Below is a small trained network, with its code and all its weights. Each question gives an input and a class and asks what happens when units are switched off, that is, made to give their printed mean instead of their output.

import numpy as np


def w(rows, s, z=0):
    codes = np.array(rows[::2]) - 128.0
    scale = np.full(codes.shape[1], s)
    scale[-1] = z or s
    return codes * scale


def norm(h):
    return h / np.sqrt((h * h).mean(-1, keepdims=True) + 1e-5)


def f(y):
    return y / 2 * (1 + np.tanh(0.7978845608 * (y + 0.044715 * y**3)))


def log_softmax(a):
    a = a - a.max(-1, keepdims=True)
    return a - np.log(np.exp(a).sum(-1, keepdims=True))


def net(x, mask):
    res = np.array(x, float).reshape(1, 5) / 4 @ E
    u = 0
    for l in range(2):
        y = f(norm(res) @ A[l][:, :-1].T + A[l][:, -1])
        res = res + np.where(mask[u : u + 6], y, B[l][:, -1]) @ B[l][:, :-1]
        u += 6
    return log_softmax(norm(res)[-1] @ U[:, :-1].T + U[:, -1])


A, B = {}, {}
E = w([
[113,184,138,119,178,164,83,75,64,169,121,118],'x0',
[101,129,248,154,79,184,144,95,149,149,128,226],'x1',
[127,130,79,45,133,121,88,133,124,130,253,121],'x2',
[127,116,119,145,136,114,125,131,118,141,135,145],'x3',
[119,119,135,123,132,144,127,137,131,137,126,122],'x4',
],0.013)
A[0] = w([
[134,158,152,134,150,155,123,122,90,138,104,133,73],'0.n1',
[145,161,164,161,123,126,88,96,79,137,96,132,54],'0.n2',
[122,176,105,128,165,120,137,126,67,132,91,99,2],'0.n3',
[142,117,79,184,175,91,147,148,110,116,3,41,101],'0.n4',
[124,180,88,127,200,139,95,109,25,119,94,77,24],'0.n5',
[139,154,169,151,192,118,158,59,61,148,41,78,21],'0.n6',
],0.0071,0.0064)
B[0] = w([
[86,148,103,143,152,129,130,125,101,133,106,109,139],'0.n1',
[93,147,152,151,169,135,110,180,135,134,132,106,149],'0.n2',
[171,123,145,101,126,128,130,84,129,179,180,139,137],'0.n3',
[116,175,83,72,88,217,150,147,152,81,213,250,254],'0.n4',
[162,129,120,75,166,128,117,67,151,191,126,105,191],'0.n5',
[39,125,147,169,155,162,123,106,134,134,124,140,187],'0.n6',
],0.012,0.0067)
A[1] = w([
[126,112,91,131,130,118,127,143,140,103,134,104,46],'1.n1',
[122,161,147,127,116,160,104,99,82,131,127,146,39],'1.n2',
[109,105,158,186,127,126,151,124,135,127,9,120,135],'1.n3',
[133,140,79,129,122,115,139,202,132,68,136,121,2],'1.n4',
[132,89,140,132,84,144,164,146,159,104,148,146,128],'1.n5',
[136,92,77,108,155,77,117,135,120,127,129,40,89],'1.n6',
],0.015,0.0039)
B[1] = w([
[34,126,185,191,187,157,136,166,79,117,171,139,156],'1.n1',
[74,162,95,137,211,185,131,175,111,110,150,112,196],'1.n2',
[202,118,125,178,128,52,81,96,158,171,56,34,244],'1.n3',
[9,61,208,151,110,88,149,220,90,76,127,106,208],'1.n4',
[183,110,45,111,84,82,156,145,130,81,93,166,255],'1.n5',
[191,115,192,146,113,87,166,82,83,169,78,2,208],'1.n6',
],0.0083,0.0092)
U = w([
[122,81,80,71,44,114,178,207,165,31,174,246,239],'0',
[61,213,87,75,214,242,104,111,116,144,181,193,222],'1',
[94,61,162,116,115,51,171,204,80,86,152,38,111],'2',
[193,142,111,67,191,100,100,80,87,196,136,31,62],'3',
[240,100,109,169,76,44,144,137,193,113,29,129,94],'4',
[67,151,206,214,206,134,64,125,126,172,36,77,1],'5',
],0.013,0.0026)

Each question gives the input, the list of numbers given to net, and the class t.
The units are the neurons (one row each of A and B). Each row of codes is followed by its name. A weight is (code - 128) times the scale printed after its matrix; where a second scale follows, it is the last column's (A, B and U).
mask holds one flag per neuron, layer by layer. A switched-off neuron (its flag False) gives its mean, the last column of its row in B, instead of its output. The means were averaged over made-up inputs and are rounded, as every weight is.
A unit's drop is (log p(t) with every unit on - log p(t) with that unit switched off) / (log p(t) with every unit on - log p(t) with every unit switched off).
The circuit of an input: a set's keep is (log p(t) with only the set's units on - log p(t) with every unit switched off) / (log p(t) with every unit on - log p(t) with every unit switched off). Starting from all 12 units, units are removed one at a time, each time the one whose removal leaves the highest keep (on an exact tie, the one counted first), for as long as the keep stays at least 0.8.
units of the circuit, in order: the units of the circuit, biggest drop first
top k neurons: the k neurons with the biggest drops, biggest first
top k neurons in layer l: the k neurons of layer l with the biggest drops, biggest first
drop when u is switched off: that unit's drop, to one decimal
input [8,7,0,-8,-6], class 5: top 2 neurons in layer 1	(1.n3, 1.n5)
input [-6,2,-1,0,8], class 4: top 2 neurons	(0.n4, 1.n3)
input [0,-6,6,6,-8], class 2: units of the circuit, in order	(1.n4)
input [-8,-1,7,-1,-3], class 2: top 2 neurons	(0.n4, 1.n6)
input [-1,-1,7,-8,3], class 2: units of the circuit, in order	(0.n4, 0.n5)
input [6,7,0,1,6], class 5: top 3 neurons in layer 0	(0.n4, 0.n5, 0.n3)
input [-8,2,0,-5,-4], class 4: top 2 neurons in layer 1	(1.n3, 1.n2)
input [0,-2,7,-5,-3], class 2: top 3 neurons in layer 1	(1.n4, 1.n3, 1.n1)
input [7,0,4,-8,-4], class 3: top 2 neurons in layer 0	(0.n4, 0.n5)
input [5,0,6,-4,-6], class 3: top 2 neurons	(0.n4, 0.n6)
input [1,-7,-4,2,3], class 1: top 2 neurons	(0.n4, 0.n5)
input [-3,0,7,8,-3], class 2: top 2 neurons	(0.n4, 1.n6)
input [7,-2,8,2,1], class 3: top 2 neurons	(0.n4, 1.n6)
input [7,-5,-7,-2,3], class 1: units of the circuit, in order	(0.n4)
input [6,-1,-7,6,5], class 1: drop when 0.n4 is switched off	0.8
input [-3,-8,-8,4,-7], class 0: drop when 0.n4 is switched off	1.5
input [6,4,0,-6,-8], class 5: drop when 1.n3 is switched off	0.2
